[ -2  18   5  17   0 -20 -11   5  -2  12 -10  -8 -14  23 -58   2  13  40
 -98  17  22  -5  22  10 -29   4  -8 -11   5 -12  36  36 -15  -1] -> 4
[ -6  22   6 -17 -13 -31 -15  46 -19  10  16 -44 -36  24   3  -4  50  21
 -68   6  24  12 -41 -50   6   7  27   5   7  -6  -3  11  12  49] -> 7
[-34   5   3  -2  19  -9  11   3 -26 -11 -49 -17  -9  65 -12  24   5  15
 -23   0   5  -2 -10  -8 -15 -44 -14   8 -32   0  31  -1 -27  30] -> 2
[-18  14   8  -4  25   5   2   7  -1  -9 -70  -4 -18  59  11  32   2  18
 -19  -2 -16   4  -9 -32   1 -41 -16  -2 -22  22  -3  -3 -24   9] -> 4
[ -7  13  12 -19 -17 -31   9  19 -34  23   5 -36 -37 -11  19   6  55  29
 -66   7  16  29 -34 -44  10  13  29  16   3 -14   4   1   9  56] -> 7
[-26  14   7  12  10  14   7  -7  -8  -8 -48 -24 -27  59   5  38  -8  10
 -52  -7 -35   0 -16 -43  -3 -48  -1 -18 -10   3  12  -5 -30  20] -> 5
[ -1  32   8 -27 -20 -24   6  22 -33  23  -1 -40 -37  12   8   9  43  26
 -77  19  19  17 -29 -31  16   2  31  16  -7 -18   0  23  16  57] -> 6
[  8  19  -6  10  -6 -23   6   3 -24   2  -8 -23 -25  60 -38   2  18  29
 -90  11  25   6  23  11 -30   3 -10 -24  -9 -50  47  25  -1   7] -> 0
[ 22  46  10 -28 -22 -36  19  34 -38   6  -6 -31 -34  21   8  16  55  19
 -82  13  36  17 -37 -46  14  13  13  21   6  -9   9  30  15  67] -> 3
[-39  19   8   3  23  10  -1   1 -14  -2 -50 -30 -25  69  14  41   3  34
 -47  -6 -20   8 -20 -55   0 -47   4 -11 -16  -6   0  -9 -27  14] -> 7
[-28  11  14 -10  13 -21 -13  25 -29  30   7 -23 -29 -38  -1  11  44  36
 -20 -11  10  21 -26 -20   1  13  19  30 -22 -13  15  10  -7  32] -> 9
[  11   33   13  -18  -21  -13   10   35  -23   11  -25  -22  -25    7
  -10    4   55   15 -114   13   19   21  -18  -47    1   18   28   32
   10   21    9   23   -9   54] -> 5
[-22  20   6  -4  24   3   9   0 -18 -17 -57 -31 -10  69  23  41 -13  24
 -22  -8 -10  -5 -10 -42  -2 -45  -8 -14 -28 -14   6  -1 -13  -8] -> 3
[   1   14    2   13  -19  -11    7    4   -6    3  -16  -25  -24   37
  -25   18   18   27 -105   24   15    9   19    4  -18   11   -9  -30
    8  -29   39   34  -29   10] -> 5
[ -7  11  13 -12 -16 -19 -11  40 -20  14  19 -28 -28 -22  -5   1  53  17
 -34   1  10  10 -35 -23   9  12  16  33   4  11  11  10   6  55] -> 2
[  0  16  -1 -17   0 -35  13  -3 -23  40   8  -5 -44 -63  20  30  50  38
 -55  -1   8  24 -25 -36   9  12  35  27 -20  -3   1  15  15  46] -> 0
[-14  23   4 -23 -13  -8  -3   8 -26  29   1 -20 -46 -40   9  13  53  39
 -72   4  -2  37 -34 -51  -2  11  37  25  -9  -5 -11   7  -2  44] -> 8
[-27  33   0  -6  14   4  12 -28 -15  -2 -40 -20 -27  40  31  42  -5  39
 -28 -15 -18  10  -8 -43 -10 -44   3  -6 -28 -18 -10  -9 -19  -6] -> 3
[-33   6  14   8  23   2  14 -19 -14  -6 -45 -23 -12  46  19  56  -6   7
  28   2 -20 -14  -7 -23  14 -51 -10 -26 -22 -16  26 -18 -23  16] -> 6
[ -2  21   2  14 -14   4 -12  -2 -15  18 -14 -17 -35   8 -40 -10  28  44
 -89  13   4  21  16  -9 -39  13  -1 -23 -11 -41  17  26 -11   3] -> 8
[ -1  30  12  24  -7 -17  -6   3 -22   8  -7 -25 -11  44 -68  12  14  38
 -88   9  27  -4  31  20 -18   1 -18 -11   7 -34  56  30 -13   7] -> 6
[-36  16   5 -12  23  26  12 -23 -13  13 -42   4 -10  23   5  37 -13  16
  26 -12 -27   8 -22 -15   8 -48  -7   0 -31 -11   2 -13 -38  25] -> 9
[-37  12   5  -3  14  20  37 -16 -20   0 -48 -19  -9   8  28  38   5  18
  39   0 -28 -17 -30 -28   6 -34   1   6 -16  -8  20  -8 -34  13] -> 1
[  -9   11   11   19   -2  -26   -7   18  -13   -1   -6  -24  -23   41
  -46    1   32   30 -102    9   29    5   40   14  -40   18   -6   -8
    0  -30   49   23  -17  -13] -> 5
[-28   7  12  17  16   0  -9   9  -3 -24 -43 -29 -24  52   5  19   1  -1
  12  -4 -14 -14 -16 -30   0 -36 -12 -17 -24  -4  18  -4 -18  12] -> 8
[-11  16  12 -21  -9 -21 -11  38 -30  27 -13 -42 -35  -3  -3  18  52  40
 -62  12  26  28 -25 -23  11  12  12   8 -13 -21  23  25   2  49] -> 6
[ -10   20   -2   24   -5  -12  -15    6  -16    9  -16  -19  -23   53
  -40    8   14   34 -104   19    7    8   19    4  -35    2   -2  -27
  -16  -44   38   42  -24   -2] -> 8
[-30  11   7  18  24   6   3  -5  -7  -2 -61 -14 -21  26  14  34   4  25
 -15 -17 -17   9   0 -21   3 -37 -12  -7 -35   4  28   1 -22   7] -> 0
[-37   8   9 -11  29   4  24  -5 -21 -19 -45 -15  -3  48  15  29 -12   7
  29  -4 -10  -8  -8 -18   0 -38 -11  11 -25  -1  19 -11 -17   4] -> 1
[-19  27  12 -16 -11 -26   8  26 -25  16  -9 -30 -25 -23  15  14  41  35
 -58   4  16  21 -26 -48   5  19  36  24  -6  14  10  14  -5  30] -> 1
[ 12  29  13 -14 -23 -43  20  25 -40   5   4 -55 -31  -4  18  14  48  28
 -58   6  36  13 -37 -42  13  24  19  12   5 -23  15  17  20  46] -> 3
[ -7  20  15 -11 -25 -36   3  38 -33  31   6 -56 -39  -1  15  22  56  50
 -69   9  21  27 -25 -21   6  15  21 -11 -11 -21   7  23  12  47] -> 2
[-39  21   8   9  14  14   7   8 -24   2 -38  -6 -23  30   8  40  12  22
 -43  -1 -40  -3 -23 -44  -5 -40   4   6 -22  15  12   6 -36  16] -> 1
[-31  28   9  10  22   1 -21  23  -3 -29 -48 -21  -9  95  -3  17 -18  -1
 -16 -12 -23 -12 -14 -30  11 -51 -15 -14 -10  11  25   2 -37  12] -> 9
[ 10  41  -6 -15 -27 -46  30  15 -33   7   9 -39 -20  27   5  23  43  26
 -96  13  30  -4 -29 -22  13   6  27  11   9   0  10  31  -1  38] -> 6
[  0  20  17 -23  -8 -21  13  37 -29  27  -6 -35 -16   0  -9  16  50  25
 -46  15  29  13 -43 -20  13  12  17  21  -2   1  13  21  10  60] -> 4
[-30   7  16  10  22  -2  19   0  -9  -6 -73   6 -16  51  -5  54  14   2
   2  -4   2   5  -8   4   6 -37 -30  -2 -35  -3  47  12 -48  31] -> 8
[-14  28  -8 -26  -9 -31  17   0 -29  32  -3 -24 -27 -13  13  20  39  54
 -81  20  13  21 -40 -33  -5   7  42  12 -13  -6  -9  18   2  34] -> 4
[-28  13   2   1   8  18  13 -16 -17  10 -54 -28 -28  38  31  47   1  40
   3   2 -37   2 -20 -39   0 -45   2 -25 -24 -18 -11 -14 -24  19] -> 2
[  3  21   2  23 -10 -11  13  10 -32   3 -17 -30 -13  32 -26  -3  17  35
 -86  30  13  -3  21  -4 -32  18  -5 -24   6 -41  41  45 -11   3] -> 1
[-17  33   8  -8  -1 -49   5  23 -47  21 -17 -42 -30   5  17   8  47  53
 -49  -4  21  19 -15 -28   0  10  26   4 -19 -22   9  10  -1  30] -> 9
[-25  36  11  -6  15  -9   9  -8 -14 -13 -59 -11 -23  56   6  43   7  18
 -45  -5 -10  -7 -10 -46  -2 -48  -5   6 -24  -4  29   2 -34  17] -> 3
[-19  30   8 -17  -6 -20   4  18 -38  25 -15 -18 -42 -28  12   3  62  49
 -65   8   3  33 -25 -32  -1  23  27  24 -10 -20  11  14 -12  39] -> 9
[-15  15   0  14  16  13   3  -6 -24 -10 -51 -32  -4  53  26  32  -7  15
 -27   4 -34 -13   3 -36   5 -58 -16 -25 -15   3   6   6 -25   8] -> 6
[-24  18  12   9  12   7  -1   9   0 -24 -40 -28 -25  59  11  16  -1   0
 -40 -12 -31 -10 -10 -41   1 -39   1   8 -13  19   3  -6 -15   2] -> 5
[ -5  18   9  -6 -22 -24   4  28 -24  19   1 -46 -38 -21  21  12  55  29
 -50  14   1   9 -44 -48   5  10  28   2  -6  -2   2  16   6  57] -> 2
[  2  30   3 -29 -22 -32  16  21 -28  21  11 -38 -25  -9   7  14  48  40
 -91  14  21  13 -24 -36  -1   9  32  17  -5   6 -10  21   8  43] -> 2
[ -4  33  16  -5 -19 -37 -14  34 -18  11  -3 -38 -46  17  -1  15  42  27
 -84   3  12  26 -25 -44   9  11  24  -4  -9  -6   8  18   9  40] -> 8
[-24  10   6  17  30   0  11  -1 -26 -22 -61 -14   1  59  11  33  -4   5
 -10  -5 -23  -7   1 -25   5 -39 -10   3 -36   3  33 -12 -12   2] -> 0
[-36  14  20  16  12  18   0  11 -12 -18 -53 -37 -27  54  21  41  10  13
 -34  -5 -41  -3 -16 -52   5 -39   5 -15 -21   1   8 -11 -29  -2] -> 8
[-31  19   9   9  17   4   9  -8 -38   0 -57 -24  -9  23  15  30   1  33
 -18 -12 -23   0 -17 -30   6 -57 -16  -8 -24  -7  28   3 -20  25] -> 3
[-33  18   3   0  21  15   5 -23 -10  -6 -44 -18 -26  44   8  44 -10  25
 -21  -7 -20  13 -14 -41  -1 -43  -4 -12 -23  -2   0 -14 -19   9] -> 6
[-24  19   9   7  17   0   3  31 -15 -26 -62 -34 -21 100  15  31  -4   4
 -32   5  -6  -9  -9 -42  -1 -46 -19 -20 -11   6  22  16 -33  23] -> 1
[-16  19  -7 -15   3 -26  14   9 -43  30  -4 -18 -18 -10  10  11  32  36
 -71   8  10  22 -32 -20  -3   0  26   7 -17 -15  11  32 -13  45] -> 9
[-18  24   0 -27  19  14  17  -3  -3 -14 -60   7 -13  78  17  43  -3  -6
   9  -8 -17  -1 -21 -35   8 -52 -15  -7 -14   6   5 -15 -58  27] -> 9
[-23  18  17  19  17   5   2  -3  -5  -8 -27 -31 -25  51  11  54   4   7
   6 -15 -19 -10 -15 -37  11 -37  -7  -6  -8  -1  14 -14 -24  12] -> 6
[-11  23   9 -17  -1 -20  -2  37 -21  24  -5 -37 -25  14   2  12  41  35
 -70   7  16  14 -36 -33   2  -3  28   9  -3   7  -2  23   9  38] -> 4
[  8  30  10  -6 -21 -43  12  26 -41  10 -15 -59 -39  25  10   8  58  29
 -56  13  38  20 -25 -32   3  23  12   2  -3 -31  25  17  11  55] -> 6
[-14   7  14  16  12   4  -4  17 -14 -30 -37 -50 -27  82  37  28 -11 -11
  -2 -11 -31 -24 -26 -56   8 -45  -3 -14 -14 -20   3 -11  -5   0] -> 3
[-14  32  -3 -27  -9 -33  22   2 -39  23  12 -23 -27 -32  29  16  37  39
 -78  15  10  29 -27 -50  -4  12  40  24 -11   8  -9  22   6  41] -> 1
[-36  26   5 -15  31   7  18  -9 -15   2 -43  -1 -10  41  -1  42  -8  15
 -14 -15  -9   5 -31 -26   9 -47   1  19 -26  11  10   4 -37  31] -> 9
[ -9  28   8   9   3  10   5   2 -24 -11 -55 -25 -20  62  20  31  -2  20
 -47  -6 -23   3 -10 -37   6 -47 -20 -12 -14  -8   7  11 -21  16] -> 3
[ -6  17  12  10  21   8  22  17 -20 -10 -81 -26 -17  88  17  56   7   5
  -4   7 -17 -14 -14 -30  15 -43 -21 -28 -38 -19  29   8 -14  26] -> 0
[ -1  25   4  21 -12 -17  -1  -4 -21   2 -23 -30 -19  41 -42   5  22  37
 -81  28  22  -4  25   8 -21  13  -9 -18   4 -50  55  29 -17   5] -> 6
[  3  38   9 -24 -12 -40  22   8 -22  30  -2 -26 -40 -27  10  21  58  50
 -71   9  24  19 -29 -40   5  15  31  21   9   6  -6  14   8  47] -> 4
[-13  23  15   5  17  16  16   0  -7  -6 -64 -15 -13  71   7  45   1  12
 -29   3 -21  -3 -12 -45  -1 -45  -9 -15  -5  14   1  -8 -29  19] -> 4
[   3   21    7   36  -15   -5   -8    4  -32    8  -17  -30  -30   41
  -45    2   27   39 -102   25    5   12   26   -6  -38   11  -12  -42
    2  -54   39   30  -14   13] -> 8
[-14  32  13 -24  -5 -19   5  36 -42  37 -18 -14 -31 -12   1  15  56  42
 -29   5  17  28 -28 -26   5   8  17  25 -12  -9  14  20   0  61] -> 1
[ -5  16  13  15 -10 -18  -9  15 -14   9  -8 -19 -23  33 -62  13  24  38
 -96  26  24  -1  23  10 -25   9 -12 -16   4 -32  53  33 -16  24] -> 2
[ -7  13   7  -5  -7 -37  12  26 -38  15  18 -47 -22  19  18  19  40  26
 -75   9  17  17 -36 -33  10   7  23   1  -2 -16   4  19  16  41] -> 7
